Below are the code and all the weights of a small trained network. Each question names an input and a class and asks about switching units off, where a switched-off unit gives its printed mean instead of its output.

import numpy as np


def w(rows, s, z=0):
    codes = np.array(rows[::2]) - 128.0
    scale = np.full(codes.shape[1], s)
    scale[-1] = z or s
    return codes * scale


def norm(h):
    return h / np.sqrt((h * h).mean(-1, keepdims=True) + 1e-5)


def f(y):
    return np.maximum(y, 0)


def log_softmax(a):
    a = a - a.max(-1, keepdims=True)
    return a - np.log(np.exp(a).sum(-1, keepdims=True))


def net(x, mask):
    res = np.array(x, float).reshape(1, 5) / 4 @ E
    u = 0
    for l in range(3):
        y = f(norm(res) @ A[l][:, :-1].T + A[l][:, -1])
        res = res + np.where(mask[u : u + 11], y, B[l][:, -1]) @ B[l][:, :-1]
        u += 11
    return log_softmax(norm(res)[-1] @ U[:, :-1].T + U[:, -1])


A, B = {}, {}
E = w([
[128,128,127,128,128,128],'x0',
[128,126,127,128,127,128],'x1',
[52,50,151,5,227,138],'x2',
[28,123,79,209,176,68],'x3',
[114,117,221,96,58,1],'x4',
],0.0069)
A[0] = w([
[205,150,112,236,74,138,4],'L0N0',
[76,117,131,88,173,147,89],'L0N1',
[154,134,128,223,100,119,68],'L0N2',
[153,151,72,215,139,238,25],'L0N3',
[250,151,136,107,65,176,71],'L0N4',
[107,140,110,191,136,98,67],'L0N5',
[157,121,127,124,125,137,76],'L0N6',
[111,132,120,198,121,111,153],'L0N7',
[145,159,165,146,58,5,68],'L0N8',
[56,140,83,248,140,79,3],'L0N9',
[135,133,117,130,168,152,124],'L0N10',
],0.015,0.0044)
B[0] = w([
[122,210,71,71,111,79,215],'L0N0',
[141,188,90,131,110,79,195],'L0N1',
[117,168,104,85,91,93,192],'L0N2',
[167,4,105,140,87,102,221],'L0N3',
[103,161,215,187,175,180,224],'L0N4',
[132,150,169,154,142,156,175],'L0N5',
[122,132,143,129,127,141,138],'L0N6',
[109,167,146,164,114,87,188],'L0N7',
[165,26,87,133,100,117,248],'L0N8',
[108,140,201,164,193,205,228],'L0N9',
[121,79,130,111,105,100,162],'L0N10',
],0.03,0.011)
A[1] = w([
[177,140,171,91,111,195,56],'L1N0',
[140,72,70,150,92,154,82],'L1N1',
[60,142,126,153,164,144,61],'L1N2',
[77,164,77,8,171,134,41],'L1N3',
[114,150,132,131,139,167,61],'L1N4',
[141,68,48,140,125,167,6],'L1N5',
[105,164,148,137,168,210,53],'L1N6',
[64,128,119,170,154,111,37],'L1N7',
[118,248,68,86,121,90,90],'L1N8',
[179,56,70,110,129,149,51],'L1N9',
[157,140,175,69,129,210,61],'L1N10',
],0.018,0.0022)
B[1] = w([
[85,151,119,146,198,108,149],'L1N0',
[147,113,180,71,125,79,206],'L1N1',
[142,118,157,167,144,146,164],'L1N2',
[160,142,58,124,57,206,169],'L1N3',
[125,114,153,128,146,100,147],'L1N4',
[153,98,135,154,125,80,184],'L1N5',
[116,138,190,164,165,86,180],'L1N6',
[155,129,164,107,125,177,160],'L1N7',
[123,166,5,129,119,151,248],'L1N8',
[111,66,123,165,112,85,205],'L1N9',
[133,130,129,223,168,146,151],'L1N10',
],0.024,0.012)
A[2] = w([
[159,167,88,103,151,86,168],'L2N0',
[101,148,150,106,79,103,51],'L2N1',
[164,51,138,134,153,169,75],'L2N2',
[87,162,64,104,90,150,11],'L2N3',
[173,13,101,89,53,78,2],'L2N4',
[142,244,97,60,55,117,36],'L2N5',
[114,175,53,79,90,126,23],'L2N6',
[196,175,114,115,150,175,50],'L2N7',
[112,127,66,41,88,197,107],'L2N8',
[94,165,254,137,223,198,81],'L2N9',
[155,20,175,48,108,88,22],'L2N10',
],0.017,0.0015)
B[2] = w([
[119,63,169,121,74,174,166],'L2N0',
[87,121,75,147,173,169,137],'L2N1',
[98,218,15,136,81,70,171],'L2N2',
[212,154,139,112,50,133,182],'L2N3',
[128,116,145,122,250,59,251],'L2N4',
[150,78,69,80,95,202,195],'L2N5',
[132,128,96,136,76,178,195],'L2N6',
[40,88,133,118,67,59,151],'L2N7',
[174,112,127,179,44,152,176],'L2N8',
[86,184,198,65,145,218,216],'L2N9',
[146,87,105,112,168,26,222],'L2N10',
],0.025,0.017)
U = w([
[134,90,152,135,167,27,255],'0',
[155,137,86,123,18,184,73],'1',
[74,202,247,146,146,192,64],'2',
],0.015,0.00095)

Each question gives the input, the list of numbers given to net, and the class t.
The units are the neurons (one row each of A and B). Each row of codes is followed by its name. A weight is (code - 128) times the scale printed after its matrix; where a second scale follows, it is the last column's (A, B and U).
mask holds one flag per neuron, layer by layer. A switched-off neuron (its flag False) gives its mean, the last column of its row in B, instead of its output. The means were averaged over made-up inputs and are rounded, as every weight is.
A unit's drop is (log p(t) with every unit on - log p(t) with that unit switched off) / (log p(t) with every unit on - log p(t) with every unit switched off).
The circuit of an input: a set's keep is (log p(t) with only the set's units on - log p(t) with every unit switched off) / (log p(t) with every unit on - log p(t) with every unit switched off). Starting from the 12 units with the biggest drops (on a tie, the unit counted first), units are removed one at a time, each time the one whose removal leaves the highest keep (on an exact tie, the one counted first), for as long as the keep stays at least 0.8.
units of the circuit, in order: the units of the circuit, biggest drop first
k most important neurons: the k neurons with the biggest drops, biggest first
k most important neurons of layer l: the k neurons of layer l with the biggest drops, biggest first
drop when u is switched off: that unit's drop, to one decimal
input [8,4,8,0,-6], class 1: most important neuron => L0N8
input [6,6,-7,8,4], class 2: 3 most important neurons => L0N9; L0N5; L0N1
input [3,1,8,8,-3], class 1: 3 most important neurons => L0N8; L0N4; L0N1
input [4,-2,-8,7,3], class 1: 3 most important neurons => L0N2; L0N0; L0N4
input [-3,-6,-3,3,0], class 1: 4 most important neurons of layer 0 => L0N2; L0N0; L0N4; L0N7
input [-2,3,-8,-4,6], class 1: 2 most important neurons of layer 0 => L0N0; L0N3
input [8,4,2,-7,-5], class 2: 2 most important neurons => L0N4; L0N8
input [-5,8,-3,3,0], class 1: 3 most important neurons => L0N2; L0N0; L0N4
input [-8,-5,6,-4,1], class 1: 2 most important neurons of layer 0 => L0N3; L0N8
input [1,0,8,-1,-6], class 1: 2 most important neurons => L0N8; L0N3
input [2,8,-5,-2,-2], class 1: drop when L0N0 is switched off => 6.8
input [4,-1,5,-7,2], class 2: drop when L0N0 is switched off => 0.8
input [8,-4,6,-3,1], class 1: drop when L0N8 is switched off => 2.1
input [2,3,-7,-8,-5], class 2: units of the circuit, in order => L0N4
input [2,8,5,0,0], class 1: 2 most important neurons of layer 0 => L0N8; L0N3
